Small tables with named rows and columns. After each table, cells are looked up by row and column.

suf =
	larusum	lov	fanapu	zep	nemufik	finur	mufekes	gat	tez	rur
lapimib	-3.657	1.337	-4.278	-0.565	-2.206	-0.538	-2.068	-6.422	4.080	-0.092
pasud	-2.082	-1.926	-0.114	0.987	-0.010	-1.308	1.665	-7.182	-2.273	0.954
zasata	2.617	0.383	-4.693	2.388	-4.632	-4.164	-2.555	-2.616	-0.422	-1.483
lisuso	-4.262	0.269	1.919	1.645	-1.868	-1.510	-4.187	-0.042	-5.209	-3.365
vizozos	-2.788	-0.958	-5.449	-6.512	-4.445	-1.513	-0.303	-0.116	5.422	-1.823
pazor	1.798	-2.421	-2.202	-0.636	-0.576	2.024	-3.578	-4.571	-0.575	-4.381
soni	0.194	-0.555	-3.620	-2.504	-6.252	-0.354	-0.514	-3.795	-1.886	-1.809
vugonet	2.979	-2.940	-3.582	1.342	-0.953	-3.667	0.487	-2.564	-6.433	0.000

rur of lisuso = -3.365
gat of vizozos = -0.116
finur of lisuso = -1.510
rur of zasata = -1.483
fanapu of pasud = -0.114
tez of lisuso = -5.209
zep of pazor = -0.636
finur of soni = -0.354

kob:
         dusa  pas  kikoleg  beganor  tipame  kugifo  maz  guf  pepaso
suzo      192  227       54      146     115     215  196  133      56
zufe      117  182      220      140     126     189  149  107     183
tomumo    142  128      206      150     134     140  138  129     190
nen       122  149       68      143     155     145  122  177      82
munonoz   155  167       90      138     153     159  164  122      88
fet       117   53      186      140     144      68  142  227     202
vituni    159  136      138      146     139     134  146   94     140
loraz     183  149      227      147     140     141  140  118     207
rif       134  185      162      142     137     173  162  117     147
tolep     136  175      223      144     135     174  151  134     198

What is the dusa of rif in kob? 134
What is the guf of suzo in kob? 133
What is the kugifo of nen in kob? 145
What is the pepaso of munonoz in kob? 88
What is the pepaso of fet in kob? 202
What is the maz of nen in kob? 122
What is the kikoleg of fet in kob? 186
What is the pas of suzo in kob? 227
What is the maz of fet in kob? 142
What is the pas of munonoz in kob? 167
What is the maz of munonoz in kob? 164

rerum =
,bezuk,mavim,rep,doza,ritik,nez,mitut,mabup,sev,tenib
zimur,1.27,1.12,1.18,1.26,1.33,1.41,0.94,0.80,1.10,1.09
pafol,3.80,-0.07,-4.65,-2.03,3.72,5.63,4.67,1.68,-0.97,-1.77
soze,-1.47,-3.47,1.08,7.53,-1.15,0.96,-5.92,-8.03,-3.43,-4.98
baru,7.38,-6.15,-6.93,-3.17,8.02,7.20,2.26,-6.40,-7.03,-1.56
dil,0.97,1.39,1.31,1.28,1.04,1.24,0.82,1.06,1.38,0.89
kude,0.24,2.45,0.85,0.90,0.89,2.16,-0.56,0.74,2.27,-0.04
tapup,-1.40,-4.47,0.70,8.56,-1.41,0.99,-5.53,-8.58,-4.46,-5.73
seb,-2.01,-0.33,2.08,3.78,-1.55,-0.44,-4.59,-3.84,-0.14,-2.21
nafat,-2.91,6.67,0.83,4.07,-1.75,4.59,-2.44,2.46,5.96,-3.51
kalin,6.38,-4.71,-6.48,-2.38,7.14,7.43,1.82,-5.48,-5.66,-2.09

What is the bezuk of nafat in rerum?
-2.91
What is the rep of kalin in rerum?
-6.48
What is the sev of zimur in rerum?
1.10
What is the sev of baru in rerum?
-7.03
What is the mavim of tapup in rerum?
-4.47
What is the tenib of baru in rerum?
-1.56
What is the mabup of kude in rerum?
0.74
What is the rep of tapup in rerum?
0.70
What is the tenib of kude in rerum?
-0.04
What is the mavim of baru in rerum?
-6.15
What is the tenib of zimur in rerum?
1.09
What is the nez of dil in rerum?
1.24
What is the mitut of dil in rerum?
0.82
What is the sev of nafat in rerum?
5.96
What is the nez of pafol in rerum?
5.63
What is the mitut of soze in rerum?
-5.92
What is the rep of zimur in rerum?
1.18
What is the mabup of kalin in rerum?
-5.48
What is the ritik of nafat in rerum?
-1.75
What is the mavim of zimur in rerum?
1.12
Which row has the largest mitut? pafol

